Here is a tiny trained network, its code and every weight. The questions are about switching its units off for an input and a class, where a switched-off unit gives its printed mean instead of its output.

import numpy as np


def w(rows, s, z=0):
    codes = np.array(rows[::2]) - 128.0
    scale = np.full(codes.shape[1], s)
    scale[-1] = z or s
    return codes * scale


def norm(h):
    return h / np.sqrt((h * h).mean(-1, keepdims=True) + 1e-5)


def f(y):
    return y / 2 * (1 + np.tanh(0.7978845608 * (y + 0.044715 * y**3)))


def log_softmax(a):
    a = a - a.max(-1, keepdims=True)
    return a - np.log(np.exp(a).sum(-1, keepdims=True))


def net(x, mask):
    res = np.array(x, float).reshape(1, 4) / 4 @ E
    u = 0
    for l in range(2):
        y = f(norm(res) @ A[l][:, :-1].T + A[l][:, -1])
        res = res + np.where(mask[u : u + 9], y, B[l][:, -1]) @ B[l][:, :-1]
        u += 9
    return log_softmax(norm(res)[-1] @ U[:, :-1].T + U[:, -1])


A, B = {}, {}
E = w([
[177,253,79,242,91],'x0',
[60,211,31,12,141],'x1',
[128,132,132,124,132],'x2',
[78,79,66,189,202],'x3',
],0.0065)
A[0] = w([
[214,163,168,57,65,75],'0.n0',
[85,75,45,191,214,86],'0.n1',
[125,95,202,181,122,131],'0.n2',
[143,89,120,46,182,3],'0.n3',
[127,172,119,79,103,124],'0.n4',
[59,172,65,103,123,193],'0.n5',
[118,128,174,110,60,81],'0.n6',
[153,127,168,83,2,78],'0.n7',
[192,111,146,213,87,137],'0.n8',
],0.0091,0.0065)
B[0] = w([
[23,129,160,197,180,175],'0.n0',
[68,215,255,135,97,204],'0.n1',
[179,153,133,102,161,184],'0.n2',
[162,95,105,191,104,138],'0.n3',
[133,134,142,134,189,166],'0.n4',
[184,112,147,119,195,255],'0.n5',
[92,113,98,160,154,128],'0.n6',
[56,115,128,188,178,164],'0.n7',
[153,108,134,100,176,223],'0.n8',
],0.0098,0.0056)
A[1] = w([
[79,38,196,66,129,188],'1.n0',
[144,192,71,201,100,93],'1.n1',
[118,129,29,94,119,2],'1.n2',
[38,157,85,2,162,92],'1.n3',
[94,206,55,88,142,76],'1.n4',
[153,106,47,180,203,190],'1.n5',
[200,222,124,185,128,167],'1.n6',
[84,180,83,95,127,43],'1.n7',
[185,128,102,58,55,44],'1.n8',
],0.0088,0.0047)
B[1] = w([
[135,178,72,134,67,248],'1.n0',
[88,30,136,129,59,162],'1.n1',
[158,100,153,160,124,115],'1.n2',
[168,93,196,221,80,195],'1.n3',
[201,47,200,191,116,158],'1.n4',
[124,122,124,48,132,200],'1.n5',
[73,96,111,75,87,253],'1.n6',
[146,58,213,226,137,125],'1.n7',
[74,154,212,254,128,112],'1.n8',
],0.0096,0.0064)
U = w([
[37,152,237,210,119,126],'0',
[251,82,177,144,169,123],'1',
[97,69,90,87,22,124],'2',
[125,160,123,102,148,252],'3',
[108,229,59,74,206,107],'4',
[154,158,76,187,149,57],'5',
[168,178,57,203,156,44],'6',
],0.016,0.018)

Each question gives the input, the list of numbers given to net, and the class t.
The units are the neurons (one row each of A and B). Each row of codes is followed by its name. A weight is (code - 128) times the scale printed after its matrix; where a second scale follows, it is the last column's (A, B and U).
mask holds one flag per neuron, layer by layer. A switched-off neuron (its flag False) gives its mean, the last column of its row in B, instead of its output. The means were averaged over made-up inputs and are rounded, as every weight is.
A unit's drop is (log p(t) with every unit on - log p(t) with that unit switched off) / (log p(t) with every unit on - log p(t) with every unit switched off).
The circuit of an input: a set's keep is (log p(t) with only the set's units on - log p(t) with every unit switched off) / (log p(t) with every unit on - log p(t) with every unit switched off). Starting from the 12 units with the biggest drops (on a tie, the unit counted first), units are removed one at a time, each time the one whose removal leaves the highest keep (on an exact tie, the one counted first), for as long as the keep stays at least 0.8.
units of the circuit, in order: the units of the circuit, biggest drop first
top k neurons: the k neurons with the biggest drops, biggest first
k most important neurons of layer l: the k neurons of layer l with the biggest drops, biggest first
input [-1,5,4,5], class 0: units of the circuit, in order => [1.n3]
input [0,-1,4,2], class 3: 3 most important neurons of layer 0 => [0.n0 0.n2 0.n7]
input [-5,8,5,-5], class 1: top 2 neurons => [1.n3 0.n1]
input [-6,-6,-5,-7], class 0: top 2 neurons => [0.n0 0.n7]
input [5,-4,2,3], class 2: units of the circuit, in order => [1.n6 0.n0]
input [1,1,2,0], class 4: top 4 neurons => [0.n5 1.n3 1.n4 1.n1]
input [-6,6,4,4], class 1: units of the circuit, in order => [1.n3 1.n6 0.n0]
input [-2,-1,7,7], class 0: top 2 neurons => [0.n1 1.n5]
input [-6,5,4,4], class 2: 3 most important neurons of layer 0 => [0.n2 0.n3 0.n8]
input [6,8,4,6], class 1: top 3 neurons => [1.n4 0.n5 0.n0]
input [-6,4,3,-8], class 0: units of the circuit, in order => [1.n3 0.n0]
input [-8,-5,-6,5], class 2: units of the circuit, in order => [1.n0 0.n5]
input [5,-3,4,-3], class 2: top 3 neurons => [0.n5 1.n6 0.n1]
input [0,3,0,6], class 0: units of the circuit, in order => [0.n1]
input [-7,7,-3,-1], class 1: top 2 neurons => [1.n3 1.n6]
input [3,7,5,-5], class 1: 2 most important neurons of layer 1 => [1.n4 1.n3]
input [6,-4,-6,-7], class 0: top 3 neurons => [0.n0 0.n7 1.n0]
input [-8,-3,5,3], class 2: top 2 neurons => [1.n0 0.n5]
input [8,-5,-7,6], class 2: top 2 neurons => [1.n6 0.n0]
input [4,2,2,1], class 2: units of the circuit, in order => [1.n6]
input [4,1,0,-4], class 0: 3 most important neurons of layer 1 => [1.n0 1.n8 1.n1]
input [0,-5,6,-2], class 3: 2 most important neurons of layer 1 => [1.n3 1.n4]
input [-2,1,0,1], class 4: top 2 neurons => [1.n3 0.n3]
input [-2,-4,6,4], class 3: 2 most important neurons of layer 0 => [0.n2 0.n0]
input [-3,7,5,4], class 1: top 2 neurons => [1.n3 0.n5]
input [4,-3,5,2], class 3: 2 most important neurons of layer 0 => [0.n8 0.n2]
